Each row has a hidden value. The values are split into ranges, and the group after each row names the range that its value falls in. Each part has its own value, ranges and names.
[ 139  119 -196 -337  -32 -598   62 -210   50  193 -317  197  112 -325
 -380  382  292 -324 -202 -255   -5 -156 -346 -300  305  153   89 -232
  455  192   18  -76 -171  -91  -53  193]
dopop
[ 158  199 -326 -163  -86 -376  144 -165   -5  245  -60  156  156 -315
 -297  191  134 -158 -329 -167  231 -148 -249 -224  279  385  175   93
  219  198 -161  -91 -364 -144  178  336]
Bubu
[ 130  216  134 -198  -32  164  117  -78 -185   -8  179  -49  -87 -210
 -135  371   65    6 -114  182    2   98 -131  -40  294   -1  -61   62
   24  192  -23 -108  -62   36  129   35]
dume
[  67  179 -178 -332  157  499  195   78 -260  110   90   83  -31 -241
  -97  360  -42   79  120  312  128   62  -96   23  416  -42  -45    8
   -8  155    1   -5   58   45  147  239]
dume
[-186 -411 -112  614  -65   67  -93  223 -102  -50  314  177  316  150
 -116 -346  -84 -268 -235 -351  335   -4  293  124  148 -100 -282  160
  225 -121  430  696  173  160   44 -125]
dopop
[ -60  202 -180 -110  273 -184  219   16  174  -92  -35 -354  -40  143
  258  122 -150  -79 -224 -529  254   34 -167 -205 -188  349  181   13
 -103  122  -18  -88 -172 -541 -254  320]
non
[  71  204   34 -159   69 -668   28 -221  159  -97 -204 -215  -90  -23
   20  291  164 -254 -302 -565   -7    6 -296 -327 -106  229   65 -145
  191  210   37  -96 -156 -308 -243   97]
rekup
[  73  -16  -86 -123  -42  354  370  145 -237  206  175  209  247 -328
 -542  464  -17  -65 -307  300  333 -130 -119 -190  807  -18   10  152
  276  -13   31  180 -312   86  221  215]
gon
[  62   52 -191 -371  107 -256  246  -23   77  178 -259  118  191 -144
 -318  323  106 -265 -170 -199   62 -172 -297 -195  291  148  108 -306
  342  131  -30 -193 -148 -244 -143  271]
rekup
[-171 -289  -20  483  -93  -39 -121  137  -47  -84  312   64  204   82
  -87 -166  -78 -260 -170 -324  273   33  223   61  114 -134 -142  161
  228  -72  405  568  132  109    0 -165]
non
[ 180  133   41 -114   45  251   97  -51 -280   10   85  102  -24  -91
  -87   81  163   15 -175  120  -84   97  -95  103  196  101 -354  -54
  -62  226  -54  -80   98  111  180   89]
rekup
[-177 -272 -286  284 -179  258  -88  178  -30  173  415  216  339   27
  -97 -325 -283 -138  327  105  221  -41  303  462   60 -187   23   31
  190   16  139  115  199  143  167  -59]
gon
[ -46  -22   19  -23   50  468  311  208 -163   27  293  -47  123  -92
 -212  344 -191   -1 -130  195  295    4    2  -50  488 -107   -5  142
   90  -22   95  153 -146  -24   65  111]
gon
[ 152  240 -447 -349  150 -243  128 -139   -7  220 -262  138   70 -147
  -32   42  130  -98  -68 -215   48  -88 -271  -50    7  402   22 -196
   65  295 -214 -280  -73 -224   41  434]
rekup
[ -25  124  -70 -266  250 -419   67  -64   91  -94 -304 -155  -93  -43
   16  438  105 -252 -124 -501   70    4 -271 -374   79   40   52 -224
  255  127  212  142    0 -260 -338  150]
rekup
[ -41  305 -251 -472  298  -31  178  -27  194   12 -107 -298 -103   65
  306  201 -191  -24  233 -239   39   55 -206   25 -257  210  295 -237
 -113  248 -141 -483   27 -529 -265  331]
Bubu
[  59  225   21  -27   76  298  194   20 -185  -70  278 -207 -109  -80
   73  267 -108  118 -171   66  215  134  -52  -72  191  107  -59  252
 -152  135  -28   50 -147  -75  124  153]
gon
[-155 -177 -257  457  -93  157  -85  149  -30   29  437   52  242  141
   92 -437 -255  -95    9 -191  335   33  291  312 -103   66  -34  227
  -11   26  138  267  105    5  151   11]
dume
[  99   49  401 -239    7  103  114  -41 -146 -120   43  -44  -63  -78
 -231  439  175 -147 -140   99 -230   98 -165  -32  300 -212 -248 -246
  180  141  132 -128  119   65  -96 -165]
rekup
[  96  367 -140 -149  -96 -559   37 -285  199   44   67 -285  -78  -88
  143  132  -48  -63  -89 -313   78   10 -220  -96 -274  377  303   70
   -2  305 -262 -440 -324 -364   -5  199]
gon
[  86  159  122 -176   50  252  125   -9 -205  -46  151  -44  -81 -165
 -107  365   52   -4 -113  137   33  114 -102  -53  319  -47 -114   43
   19  146   69   18   14   37   74   39]
Bubu
[  36  112   87 -128   44 -565   99 -137  181  -80 -149 -192   14   40
  -72  262  100 -280 -330 -512   11  -44 -260 -270  -49  188   80 -184
  227  161   30 -140 -174 -324 -260   69]
rekup
[  84  118  -55 -296  -40 -497   81 -175  138  104 -171   16   87 -154
 -228  278  158 -281 -140 -259  -64  -98 -279 -146   87  139  131 -255
  318  195  -36 -290 -134 -220 -131  109]
dopop
[ 156   91 -166 -149  -43  322  242   34 -301  218  141  277  162 -355
 -420  294   90  -12 -251  299  224  -65 -115  -75  642  103  -83  149
  143  110  -48   95 -187  144  328  241]
dume
[-179 -104  -17  329  -45  -12 -263   37   17 -162  342 -126   -8  173
  275 -255 -172 -135  212 -275   83  179  249  287 -287 -155  -75   62
    4   91  289  232  339   29  -56 -208]
Bubu
[  15  237 -325 -509  255 -141  108  -67   65  105 -263  -37  -61 -153
   58  337   21 -120  197 -179   25   -9 -261 -111   42  107  179 -271
  119  223   -5 -216   65 -288 -185  317]
non
[  39  170   45 -224  185  276  137   38 -220  -84   53  -80 -148 -176
  -41  477   40   -1  -79   53  107  131 -127 -180  370  -83 -102   44
   28  111  173  203   53    7  -12  102]
Bubu
[  22  112  146 -103   96  363  213   84 -148  -88  229 -145  -37  -32
  -40  287  -67   14 -163   81  103  112  -55  -15  249  -11  -81   66
  -63   92   58  -14  -19  -90   11   57]
Bubu
[-116 -158 -428  298  -83  157 -228   88 -206  134  266  295  160 -148
  -23 -212 -102  -98  277    9  293   34  254  234  171 -152 -111  185
  182   57  277  534  263  324  251   17]
gon
[ 190  409 -394 -274  -61 -533  -33 -330   32  196 -110   22  -67 -320
   10  157  133  -62  -46 -206   92  -30 -273 -142  -53  421  219   61
   71  361 -248 -271 -238 -164  167  339]
dume
[   8  138  197  -77  163  320  216   71  -83 -176  219 -286  -93  110
  129  193  -96   28 -188  -65   49  163  -54   15   36   58 -117   24
 -178  111   33 -104   16 -221  -93   50]
non
[-154 -195 -182  353   94  210 -201  140 -118 -101  227   54   75  232
  266 -422 -120 -101  177 -261  103  148  274  353 -218  -97 -321  -22
  -45   74  292  363  459  109   -7  -74]
rekup
[  64  155   29 -113   27  241  207   24 -195    1  196  -82  -41 -202
 -138  428  -41   33 -144  151  197   63 -102 -146  409  -23  -34  167
   51   95   40  107 -163   16  112  122]
gon
[-246 -287 -452  185  146  570  -22  339 -107  118  266  223  286  122
   78 -355 -308  -86  376    7  297   15  312  432   69 -165  -79  -37
   44  -28  266  321  415   53   42  109]
Bubu

New part:
[ 119  -29 -126   94  -85    3   49  -76  179 -211  -19   67   15  187
  -24 -200   82 -397  103  116  162 -343 -159   31  -43 -221  -76  110
 -124  -57   41 -135 -201 -108  141   -7]
A
[  49 -114  342   82  326  -25   94   41   81    9 -252 -189 -120  -42
  217    9 -147  116    7 -400 -312  335 -177   95   33  367 -152  288
  -18  -75   17  172  562 -121  -58  148]
R
[  38  -43  331  350  121 -165  145  341  175 -333 -295  431  201 -190
  371 -475  365 -119 -264  -94 -434  209 -300  206  281  107 -255  459
   19 -350   50 -592  525 -102   18   49]
R
[ 180   12  458  320   19  268  230  144 -269   14 -217  266 -279 -281
 -248 -137  190  -28  100  208  -18  -30  -52   49  -86   68  -35  282
  111 -302    6 -283  207  238 -247  227]
R
[ 219   -5  -15   77  -10   74  -65 -316   75  -59  -60  -62 -251  206
 -266  -51   81 -515  185  222  257 -548  -18   37  -72 -334  -25   82
  -92   -5  -68   13 -397  -13  110    6]
Q
[  11  -42  117  199   54   32  136  -18  -41   47    7  -55   79  -68
   63   64 -141  283  106 -175   47  132  -65  -64  -65  231  -92  151
 -184  -35   71  144  297  -49  -38  126]
V
[ 130  -22 -260  147 -134  102   82  210   70 -166   -8  235  128   76
 -123 -405  381 -448   65  270  -18 -252  -88  -52   45  -49 -134   81
   31 -145   26 -389 -199   75  149 -102]
A
[  85 -115  339  247  160 -386  -83 -349  119 -117   53  142 -134  -47
  208   73 -119  -32 -159  -43   97 -235   40  159  208 -302    2   89
 -347  -38 -147   16  131 -107 -166  284]
Q
[ 220   37 -188   46 -123  449   34  -98 -236  293   16 -114 -205   48
 -571   41  104 -268  408  317  279 -305  184 -237 -240   98    1  -62
   56   19  -20  145 -358  328   46  -41]
A
[  70 -128  -80    8  145 -104 -179 -205   30  257   61 -128   17    1
   16  159 -171    4   46 -121   42   27  221 -115   87  182   -2 -110
 -211  139  -87  304  122  148  -12   78]
L
[  32 -109  -59   65  -51  -70   -5 -107   -8   61  146   33   54  -33
  -90   90 -222   66   36   46  330 -216   54 -114 -108 -121  134  -86
 -250   23   49   92 -100   65 -178  181]
V
[  80  -98 -185 -147   40  148 -153   17   90  175 -273 -104  152   60
  -63  -36 -170 -250  112 -104  101   75  -41  -98 -149  189   54   51
  -19   53  167  109   81  215  138  -66]
N
[ 131  -64  -96   36   17  -21  -24 -165  172  -93  -39  -37  -44  189
   22  -92   -9 -381  107   21   87 -220  -67   25    8 -106  -78   59
 -135   17  -18   41  -96  -52  142   16]
L
[ -45 -115   98  284   65  182  403  604 -295  -21   35   80  110 -277
  -67 -221  101  546   63 -116 -200  367 -177 -119 -124  551 -105  161
   71 -232  172 -202  510   58 -262  196]
N
[ 199   -9 -165   66 -208  473  277  -65 -289  170  138  -68 -238   57
 -457   71  -70 -181  430  332  342 -193  103 -236 -320   77   50 -128
   -3  -18   12  207 -297  285  -93  140]
F
[ 105 -142  413  -74  375 -104 -298 -263   43  291 -305 -232 -293 -113
  -92  267 -326   16  -23 -275   49  -47   84   67  -50   49  135  128
  -81   50  -32  294  249  111 -216  193]
N
[ 141   63  147  315  -77  149  128  199  -31 -176 -169  309   -2 -104
 -219 -371  443 -255   36  263  -10 -306 -167   42   -4 -117 -144  334
   82 -293   50 -523  -85   30   23  -37]
V
[ 103 -105  340  104  300 -178  -26 -133  138  -39 -106 -111 -254    1
   88   12  -34  -86  -55 -200 -181  -78  -66  125  119    7  -96  195
  -78  -67 -119   80  210 -163 -128  163]
F
[ 141   28 -281  128 -151  187  167   47  163 -282  -78   28   95  289
  -43 -355  253 -504  231  142   60 -257 -265    9  -74  -63 -227  197
  -26  -85   96 -197 -198 -134  367 -154]
L
[ -19  -69  250  295  169 -259   26   38   60 -112   73   46   27 -116
   69  -60   62  306 -101 -164  -28 -154  -95   54   96  -11 -105  209
 -208 -106   -9 -126  220 -237 -150  145]
F
[  65  -83 -178 -195  110   44 -281 -185  181  185 -183 -341   29  175
 -224  106 -239 -201  147 -161  281 -296  -48  -95 -226  -35   95   47
  -99  149  135  253 -204  -11  120 -102]
R
[  80 -163  266  194   51 -378   52 -335  171 -232  101  231  -92   10
  400   55 -289 -124 -140  -35  152  -95  -24  177  169 -321   44    3
 -407  -33 -100   52  207  -88 -181  392]
L
[  95   81 -171  287 -313  265  411  126   75 -400  -35  214  206  185
   54 -371  191 -285  253  181  160 -131 -382    6 -164  -67 -233  285
  -93 -198  199 -293  -64 -163  295  -48]
F
[  61  -68  213  186  273  -81  -16 -135    6  125  -33 -198 -105  -28
   87  105  -49  202   77 -279 -172  132   42   10  111  312 -186  157
 -149   28  -94  252  381  -81   12   96]
L
[ 166 -160 -138 -120  146   40 -104 -223  -10  249   75 -252 -245  124
 -173  150 -172 -277  158   10   58 -118  216 -123  -12  100   54 -202
  -79  144 -143  377 -126  184  -73  113]
L
[ 111   17  203  442  104   32  194  225  -89 -128  -67  233    9 -144
   20 -342  501   -8  -17   70 -367   63  -73   53  241  239 -330  318
   39 -257  -88 -366  298  -13   54    5]
Q
[  35  -47  -29   78   27 -244 -268 -320  226   17   -8    7  150   71
   50   77 -145  -87  -20  -75  311 -346   28    3   28 -248   26   63
 -344   89   27   67  -87  -78   96    6]
A
[ -74  -64 -120   88  170 -328 -275  -58  306   -9  -14 -136  344   73
  140  -48    0  150  -99 -324   22 -176  -85  -24  108   39 -124  171
 -277   84   78    9  103 -275  186 -143]
F
[ 165  -70 -157 -271  167  185 -286 -239  161  298 -295 -396 -121  209
 -253  112 -173 -462  211 -124   94 -166   39 -102 -162  104   37   40
   41  153   32  352 -183  129  182 -145]
R
[  73 -170   64 -164  337 -151 -334 -154  195  317 -251 -192   24  -30
  142  129 -220 -162 -106 -323 -208  218  141  -36  148  277   17   27
  -66  109  -62  293  306  164   -9   14]
R
[  58 -127  215 -132  328 -148 -325 -261  222  169 -326 -310 -100   51
   25  185 -334  -69  -11 -372   69  -78  -60   75  -71   20   68  178
 -132  101   57  290  192  -62    0   50]
N
[  71  -67  373  477  120  -26  322  171 -288  -51  177  194 -191 -277
  -38  -89  207  385    6   59 -177   76   39   10  133  217 -160  134
  -85 -222 -128 -155  368   20 -320  321]
Q
[ 110  -49   40 -111  286   14 -166 -186  315   69 -358 -368  -38  227
  122   -2  -89 -337   98 -369 -220   73 -158   58   23  219 -190  278
   -5   69   14  272  191 -163  292 -147]
V
[ 215   42   63  293  -78  386  371  249 -178  -98  -89  198 -166  -36
 -176 -342  426 -318  234  269 -228   47  -89  -28    4  246 -261  215
  187 -261  -46 -277   90  160   58   28]
A
[ -75  -52  171  175  187  -64  -36  141   73   26 -264  -81  295 -117
  198  -34 -129  421   -7 -436  -67  291 -219   21  -53  372 -132  351
 -158  -48  228   14  593 -120  101    2]
N
[  -9  -81  232  300   94 -236  -14  147    5  -38    8  298  162 -273
   91 -140  130  225 -215  -32  -64  -30   -1   14  169   16  -36  167
 -160 -176    2 -306  272   18 -213  150]
V
[  72 -122   91  -98  256 -224 -381 -382  195  284 -117 -206  -37   16
   26  256 -291  -95  -51 -236   99 -121  175  -30   74  -17   82   -3
 -228  158  -76  346   59   59  -35   54]
V
[ 121    0 -180  233 -281  105  179  -18    1 -210   95  296  112   77
  -63 -226  117 -296  153  318  311 -301  -85  -41  -78 -223  -44   35
 -181 -107   72 -244 -204   70   99   64]
L
[  25   -6  -81  244 -167  258  285  340 -169  -93    8  144  158 -100
 -226 -233  134  155  170  131  174  -79 -193 -127 -236  131  -49  164
   -9 -185  216 -268   25   50  -48   48]
R
[  74 -143  -42  -27  140 -206  -48 -468  233  -27   64 -281  -59  275
  270  213 -418 -148   90 -253  140  -43  -23   35   28  -56  -36  -35
 -369  188  -60  499   77 -186  109  151]
Q

New part:
[ -69   76   10  157  -52  287  133   35  195 -217  152 -161   10 -152
   25  -81 -173   16 -310  -35  191  198  -52  120  -81  -58  133  -80
  -73   39   73 -292  -84  103   52   77]
pofus
[-326  171 -226  416 -133  562  203   -6  231 -213  106 -159  116 -160
  407 -230 -601  267 -455   -1  761   89  -74  224 -249 -284  230 -130
  300  190  258 -267  -95 -114  -69 -239]
Suro
[-291   19  108  -11   53  270  144  141  -75   22  160 -118   80  -76
  273 -123 -328  353 -175  248  405   52 -123  -17  -62 -346   24 -105
  230   63  188  131   59 -282 -248 -263]
mepaz
[-100   68   38  -96   53    1   24   39   28  -52  121   38   62  -50
  -29 -181  -53  121 -150  100   -2  187  -79  -41  -86  -60    9   48
  -26   26    5  119   95   15  -58   88]
gopu
[ 111 -112   92 -113  140   -1   19   69  -36  110   -7   41   52  -62
  192    4  -13  114  213  260  119  -34  -50  -89   42   35  -67  -47
  160   17   98  264  136  -92 -106   57]
gopu
[ -86 -176 -187 -136  135  -11  243   41 -191 -206   58  165  337 -109
 -150 -255   77   81  233  -78   85  201    8 -195  -71   30   73 -100
  172  155   13  199  181  -72  -85  111]
degu
[-246 -357   39 -179  199 -162  385  146 -483 -208  307  187  233  -60
  -20 -244   56  285  284   72   48  125   56 -293  -38 -158   97  -96
   99  168   51   37  178 -323  -64 -220]
mepaz
[ -79 -107  -12   23  -13  228  124  169    7 -186  133  -92   26  -87
   75   20 -166   61  -13  155  347  -50    4    3  -22 -172   65 -190
  222   45  113  -98   -5 -232  -56   30]
gimer
[  61   -9   60 -196   61   18  -84  111   34  -29   37  -29    2  -45
  -92   14   75  -22   65  107  -60    3  -21  -65    5  -40  -72  -71
   89  -11  -45  187   79 -100  -57  202]
nuro
[-223   -4   85  388 -152  458  254  171  184 -363  358 -271 -195 -150
  324   16 -467  177 -483  123  567   -8  -27  259 -116 -290  262 -169
    5   60  235 -742 -247 -175  118 -229]
nuro
[-126 -113   -8 -153  114 -142  169   98 -181 -247  259  152  107  -46
 -123 -208   67  157   38    6  -82  180   20 -105 -118   -9  105   58
  -44   95  -29  -19  103  -81   18   42]
pofus
[ -31  -29  -33   71 -109  199   65   90  179 -208   72  -85    5 -104
 -162  -43 -108 -173 -224  139  235  105  -20  -18   33 -119   14 -229
   37  -38   50 -194  -13   -1   59  296]
gimer
[ 275  -46  160 -147  116 -283 -171  -55   19  140   55   42 -133   21
  115   80  241  -69  311  -17 -445 -102  118  -83  -55  168  -62  149
 -102   42 -182  122   74   33  186   91]
gimer
[   4  134  -10 -166   57 -170 -165   19   43  -98  169   73  -81   30
   -9 -100   93   98    4 -120 -315    8   58   36 -243   28   51  225
  -40   98 -185   85   42  -53   93   62]
nuro
[-138  -89   10  -15  -11  -80   61    0  -65  -19  110   83   61  -14
  -10 -186  -61   -4  -35  147   55   63   42 -193  -28 -195  -41 -107
   65   60  -15   31  121 -134   58   27]
Suro
[-155   32  111   24  -23   -9  -29   13   -9   94  167  -51  -81   34
  272  -70 -185  150  -67  135   54  -84   39  -57 -132 -275    3   30
   99   82  -16   27   40 -223   26 -212]
mepaz
[-112   31   -2 -156   83   34   22  109  -47  -86  133   29   82  -33
   18 -116  -61  188  -16   92   70   74  -43  -22 -119  -91   32   42
  129   62   14  194   94 -136 -128   30]
pofus
[  74   52  115  -91   54 -233 -150  -79   81  199    6  135  -63   17
   82 -155   39    7  -26  211 -195   70  -38 -130  -30   18 -124  100
  -86  -16  -62  224  158   73   77  130]
mepaz
[-166   58 -178  -79   70  355   98  195    7 -266   91  -62  176 -124
   73  -94 -207  280  -38  -11  409   32  -85  118 -173 -119  132  -80
  366  133  129  147   23 -250 -251   -7]
nuro
[ 112   25  107 -232   13 -283 -230   17   31   -4  132   21 -152   71
 -159   35  251 -156  129  -62 -507  -76  133 -111  -95  -14  -73  104
 -102   20 -284   77   54  -72  185  192]
nuro
[ -55 -177   14 -119   47   90  169  134  -97 -144   96  -27  154  -89
 -150  -40   21  -41  102  119  133   92    2 -162   62 -111   -9 -212
  128   21   37   64   93 -131  -79  158]
pofus
[ -32   73   68 -107  124 -226  -14  -51  -82  -56  265   61  -30   16
  137 -133  103  208   93 -232 -413   75   95    7 -282   61  133  317
 -151  175 -185    8   35    3  129 -169]
gopu
[  83  -16  174 -257   97 -375 -188   30  -75   82  170  122 -149   87
    2  -19  195   31  162  107 -436  -67   88 -129  -93    7  -77  194
  -98   13 -194  172  119  -98  119   73]
gimer
[  30    3   63   53    5 -105   43  -83   77  -51  145   17  -28  -49
   19 -131   44  -50  -63  -74 -208  147   47  -54  -96   38   57   67
 -196   68  -94 -157   23  134  202   58]
degu
[  66   35  208  -42   -2    6  -30   26  131  -49  149 -126 -118  -76
 -101    5   78 -107 -171   26 -228  144   -7  -16   16  -20  -20  -26
 -242  -48  -82 -164  -26  119  132  164]
gimer
[ 118  -32  146 -225   62 -121 -140   51  -11   76   68  -63  -59   16
  -56   95  180  -95  208   23 -308  -76   84 -123  -10  -41  -95    1
   16    8 -168  189   73 -101   38  130]
gimer
[  24 -226  127 -299  124 -208   77  158 -194 -146  165  113   46  -44
 -314  -67  249  -56  165  154 -217  114   19 -244   96  -16  -73 -117
  -68  -32  -73   81  146 -113   17  248]
nuro
[ -22  146 -265   65  146  134   86  -60   88 -141   22  147  214 -127
  293 -285 -169  355   14 -152  225  165  -83  165 -314  210  203  212
  177  225  103  178   82   93  -91  -47]
gopu
[  64  172  -18  161  -16  129  -45 -137  228   32   50 -138  -25  -68
  285  -43  -99   31  -51 -230  -81   32   46  123 -220   40  111  126
  -25  150  -76  -77  -54  125  130  -84]
degu
[-281 -107   38   36  -74   17  242  111 -101 -323  368  -35   18  -33
 -136 -151  -96   25 -205    0   51  150   74  -90 -108 -268  152  -79
  -83   76  -31 -359  -24 -151  115  -43]
gopu
[ 114  -45 -121   55    0  152   53  -10  137  -98  -39  -35  113 -108
   23  -19  -24 -114  107  -31  146   33   31  -13  -40   73   42 -118
  145   75   17   18   37   44   39  212]
pofus
[ 186  156  -61   21  -26   69 -224  -49  267    1  -20 -100 -106  -23
  150   78   11  -87   68 -156 -131 -133   80  120 -179   75   28   81
   91   93 -135   34  -39   13  129  128]
nuro
[   2   41 -218 -101   42  171   43   71   92 -284    9   19  194 -131
 -223 -144   41  -24   -5 -155   79  169  -29   19 -115   70   76  -84
  141   94  -27   97   56   19  -58  298]
nuro
[ 171   35   73 -150   72 -130 -153  -33   90  111  -13   26  -21  -11
    5   -5  136  -73  136   47 -247   14   20  -76  -36   94  -87   72
  -17    8 -116  235  106   64   47  204]
pofus
[ -72   61 -216  -57   92  167  145    2   30 -221   33   47  292 -142
  -94 -243  -22  115   -6 -190  105  270  -59   10 -169   86  127    8
  114  150   14  159   90   86 -109  143]
gopu
[   1   63   28 -116   27  201  -83   41   87  171  -91 -147  109  -45
  106   30  -88   11   87  116  134  -39  -51  -75   -3 -162 -108 -122
  278   27   11  396  103 -131 -197   68]
degu
[ -86  194 -179  229 -131  149  -10 -122  314 -114   18   15   38  -80
   48 -260 -228  -55 -367  -42  184  192  -39   74 -185  -44   89    8
  -10   78    8 -140    3  172  132  163]
mepaz
[  -6   73  133    5   70  129  -31   47   80  121   78  -89  -51  -47
  365    4 -194  234  -42  197  170  -43  -75   71  -84  -81    6   58
  119   42  102  133   32  -96 -100 -128]
gopu
[ -40  -44   17   63   -1  -11   51  -22   36   12   79   36   13  -39
  144 -126 -105   35  -22  121   97   34   10  -83  -60  -91   11  -42
   50   65   27  -13   72  -53   68   -4]
mepaz
[  43  121 -209   88    3  105    7 -118  186  -93  -24   16  146  -91
   69 -171  -48  -14    4 -227   16  128   20   49 -211  111  109   66
   78  160  -57   60   40  144   69  122]
degu
